Here is a tiny trained network, its code and every weight. The questions are about switching its units off for an input and a target symbol, where a switched-off unit gives its printed mean instead of its output.

import numpy as np


def w(rows, s, z=0):
    codes = np.array(rows[::2]) - 128.0
    scale = np.full(codes.shape[1], s)
    scale[-1] = z or s
    return codes * scale


def f(y):
    return np.maximum(y, 0)


def softmax(a):
    e = np.exp(a - a.max(-1, keepdims=True))
    return e / e.sum(-1, keepdims=True)


def log_softmax(a):
    a = a - a.max(-1, keepdims=True)
    return a - np.log(np.exp(a).sum(-1, keepdims=True))


def net(x, mask):
    ids = ['Ξβγεζηθω'.index(c) for c in x.split()]
    T = len(ids)
    res = E[ids] + P[:T]
    u = 0
    for l in range(2):
        q, k, v = (res @ M[l].T for M in (Q, K, V))
        z = softmax(np.where(np.tri(T) > 0, q @ k.T / 3**0.5, -1e9)) @ v
        res = res + np.where(mask[u], z, O[l][:, -1]) @ O[l][:, :-1]
        u += 1
        y = f(res @ A[l][:, :-1].T + A[l][:, -1])
        res = res + np.where(mask[u : u + 8], y, B[l][:, -1]) @ B[l][:, :-1]
        u += 8
    return log_softmax(res[-1] @ U[:, :-1].T + U[:, -1])


Q, K, V, O, A, B = {}, {}, {}, {}, {}, {}
E = w([
[148,158,196,97,84,223,79,174,150],'Ξ',
[175,108,130,250,144,142,127,129,69],'β',
[155,188,132,184,115,52,39,187,129],'γ',
[141,44,86,142,137,150,142,208,59],'ε',
[155,34,141,156,96,122,118,101,218],'ζ',
[41,132,208,161,223,128,165,165,149],'η',
[127,131,170,91,110,132,92,3,43],'θ',
[238,160,74,82,147,156,230,161,167],'ω',
],0.0061)
P = w([
[98,136,85,123,160,164,126,135,165],'0',
[134,141,159,136,92,117,178,133,135],'1',
[103,135,119,172,118,206,181,77,136],'2',
[203,98,135,100,255,123,51,133,118],'3',
[185,129,236,116,45,77,174,162,80],'4',
[157,59,99,156,96,215,116,68,136],'5',
[249,60,170,110,204,112,74,127,106],'6',
],0.0053)
Q[0] = w([
[249,103,224,249,167,177,141,159,127],'L0H0',
[125,127,142,157,121,170,161,80,157],'L0H0',
[109,185,125,113,77,93,160,98,150],'L0H0',
],0.022)
K[0] = w([
[162,82,116,165,129,155,126,99,5],'L0H0',
[129,131,135,145,161,134,82,127,101],'L0H0',
[117,155,118,158,145,154,129,93,175],'L0H0',
],0.026)
V[0] = w([
[105,50,114,10,139,147,169,68,55],'L0H0',
[124,117,231,2,153,175,179,110,248],'L0H0',
[159,235,167,138,76,129,32,2,170],'L0H0',
],0.0079)
O[0] = w([
[117,157,134,35,131,125,120,59,134,90],'L0H0',
[128,211,200,117,120,128,105,95,255,22],'L0H0',
[212,165,175,233,152,158,99,92,94,1],'L0H0',
],0.007,0.0015)
A[0] = w([
[73,174,139,109,132,85,94,29,28,100],'L0N0',
[38,236,63,144,88,225,214,132,48,99],'L0N1',
[49,234,146,125,9,159,105,106,111,86],'L0N2',
[91,145,97,121,116,115,86,113,155,38],'L0N3',
[105,248,20,212,64,40,2,182,157,95],'L0N4',
[18,142,15,115,142,157,48,99,116,4],'L0N5',
[144,143,88,140,105,130,128,114,152,27],'L0N6',
[121,159,174,93,71,253,49,217,130,80],'L0N7',
],0.0059,0.0031)
B[0] = w([
[120,167,136,51,125,90,103,1,122,204],'L0N0',
[78,125,84,100,73,152,200,109,92,254],'L0N1',
[116,161,160,143,86,171,96,165,83,184],'L0N2',
[99,176,96,144,139,101,163,116,161,128],'L0N3',
[99,248,39,143,8,73,24,142,156,195],'L0N4',
[185,210,104,126,158,111,162,54,211,153],'L0N5',
[149,184,133,164,80,72,140,181,147,128],'L0N6',
[110,91,120,62,128,247,78,171,74,235],'L0N7',
],0.0071,0.00083)
Q[1] = w([
[123,199,232,109,67,8,208,206,47],'L1H0',
[78,161,79,130,198,122,102,108,111],'L1H0',
[34,193,94,196,3,208,242,86,117],'L1H0',
],0.014)
K[1] = w([
[53,143,58,193,42,234,184,70,165],'L1H0',
[137,117,118,81,90,99,90,175,180],'L1H0',
[102,142,8,133,252,173,48,103,170],'L1H0',
],0.016)
V[1] = w([
[137,76,77,159,133,84,145,194,246],'L1H0',
[248,156,40,62,98,178,166,166,146],'L1H0',
[159,15,85,150,50,162,76,54,167],'L1H0',
],0.011)
O[1] = w([
[216,75,238,90,108,30,137,214,146,250],'L1H0',
[172,112,213,26,195,231,161,135,66,223],'L1H0',
[128,2,133,101,230,111,169,50,163,212],'L1H0',
],0.006,0.0021)
A[1] = w([
[70,82,87,177,150,75,152,193,156,140],'L1N0',
[88,133,225,188,99,136,73,118,172,222],'L1N1',
[72,108,84,19,93,97,145,142,152,206],'L1N2',
[203,167,62,185,145,112,196,160,184,98],'L1N3',
[146,174,150,129,134,181,147,105,229,247],'L1N4',
[99,197,93,134,174,170,160,248,98,250],'L1N5',
[39,164,208,157,215,120,176,193,141,12],'L1N6',
[134,85,163,137,103,121,137,252,156,187],'L1N7',
],0.011,0.0025)
B[1] = w([
[95,52,88,148,98,71,101,127,135,186],'L1N0',
[99,117,174,155,151,139,48,79,132,185],'L1N1',
[100,146,147,46,99,81,115,118,187,185],'L1N2',
[175,159,126,135,143,56,190,104,151,159],'L1N3',
[141,130,200,109,147,122,121,112,198,189],'L1N4',
[109,191,106,105,101,139,162,126,10,195],'L1N5',
[42,181,60,157,148,171,146,61,186,158],'L1N6',
[162,117,84,196,148,186,134,235,192,254],'L1N7',
],0.011,0.0091)
U = w([
[138,149,195,97,136,253,97,201,107,23],'Ξ',
[162,61,56,202,141,152,178,172,39,173],'β',
[147,232,110,168,30,34,49,185,121,102],'γ',
[56,61,56,22,69,93,157,171,100,169],'ε',
[154,36,170,140,166,107,121,121,193,154],'ζ',
[26,171,71,166,176,140,144,109,183,28],'η',
[146,166,197,94,141,105,109,23,76,252],'θ',
[198,184,124,51,151,109,230,154,166,87],'ω',
],0.0043,0.0033)

Each question gives the input, a string of symbols that net reads in full, and the target symbol t.
The units are the heads (3 rows each of Q, K, V and O) and the neurons (one row each of A and B). Each row of codes is followed by its name. A weight is (code - 128) times the scale printed after its matrix; where a second scale follows, it is the last column's (O, A, B and U).
mask holds one flag per unit, layer by layer, with each layer's heads first. A switched-off unit (its flag False) gives its mean, the last column of its rows in O or B, instead of its output. The means were averaged over made-up inputs and are rounded, as every weight is.
A unit's drop is (log p(t) with every unit on - log p(t) with that unit switched off) / (log p(t) with every unit on - log p(t) with every unit switched off).
The circuit of an input: a set's keep is (log p(t) with only the set's units on - log p(t) with every unit switched off) / (log p(t) with every unit on - log p(t) with every unit switched off). Starting from the 12 units with the biggest drops (on a tie, the unit counted first), units are removed one at a time, each time the one whose removal leaves the highest keep (on an exact tie, the one counted first), for as long as the keep stays at least 0.8.
circuit, biggest first: the units of the circuit, biggest drop first
most important unit: the unit with the biggest drop
k most important neurons: the k neurons with the biggest drops, biggest first
top k neurons in layer l: the k neurons of layer l with the biggest drops, biggest first
input β Ξ β ζ η ζ Ξ, target β: circuit, biggest first => [L0H0; L1N2; L1N4]
input ζ ε ω η, target ε: circuit, biggest first => [L0H0; L1N2]
input ζ η ω ζ ω θ η, target θ: circuit, biggest first => [L0H0; L1N7]
input η β Ξ, target β: circuit, biggest first => [L0H0; L1N4; L1N2]
input η β η ω, target β: top neuron in layer 0 => [L0N0]
input ζ ζ η ζ β, target β: top 3 neurons in layer 1 => [L1N2; L1N7; L1N4]
input ω η Ξ ω ζ ζ, target Ξ: circuit, biggest first => [L1H0; L1N0]
input Ξ ζ β Ξ η η ω, target β: circuit, biggest first => [L0H0; L1N2]
input η β γ, target γ: circuit, biggest first => [L1H0; L0N4]
input ζ η ω Ξ θ Ξ, target θ: circuit, biggest first => [L1N7; L0H0]
input ζ β Ξ θ ζ, target θ: circuit, biggest first => [L1N7; L1H0; L0H0]
input η γ ω, target γ: circuit, biggest first => [L1H0; L0H0]
input β ε Ξ ζ, target ε: 2 most important neurons => [L1N2; L1N4]
input ω ω η ζ Ξ, target Ξ: most important unit => L0N7
input Ξ Ξ ω ε ω ζ η, target ε: 4 most important neurons => [L1N2; L1N5; L1N4; L1N1]
input θ η ζ, target θ: 2 most important neurons => [L1N7; L1N4]
input ε ζ ζ Ξ η, target η: top 2 neurons in layer 1 => [L1N6; L1N7]
input η η Ξ ε, target ε: 2 most important neurons => [L1N2; L1N0]
input ζ γ θ ω ζ Ξ, target Ξ: circuit, biggest first => [L1H0; L0N7]
input ζ ω ω η β ε ζ, target ε: most important unit => L0H0
input ζ ω β, target β: 2 most important neurons => [L1N2; L1N4]
input ζ Ξ ζ, target ζ: 2 most important neurons => [L1N5; L1N4]
input ζ ω ω, target ω: 3 most important neurons => [L1N3; L1N1; L1N0]
input ω ζ β γ β η ζ, target β: top 3 neurons in layer 1 => [L1N2; L1N4; L1N1]
input ζ Ξ ζ η, target η: 2 most important neurons => [L1N6; L0N7]
input ζ β ζ, target β: 2 most important neurons => [L1N4; L1N2]
input ζ ω ω γ, target Ξ: most important unit => L1H0
input η ζ ζ ζ β β γ, target β: top 3 neurons in layer 1 => [L1N2; L1N4; L1N1]
input ε ε γ, target ε: top 2 neurons in layer 0 => [L0N1; L0N4]
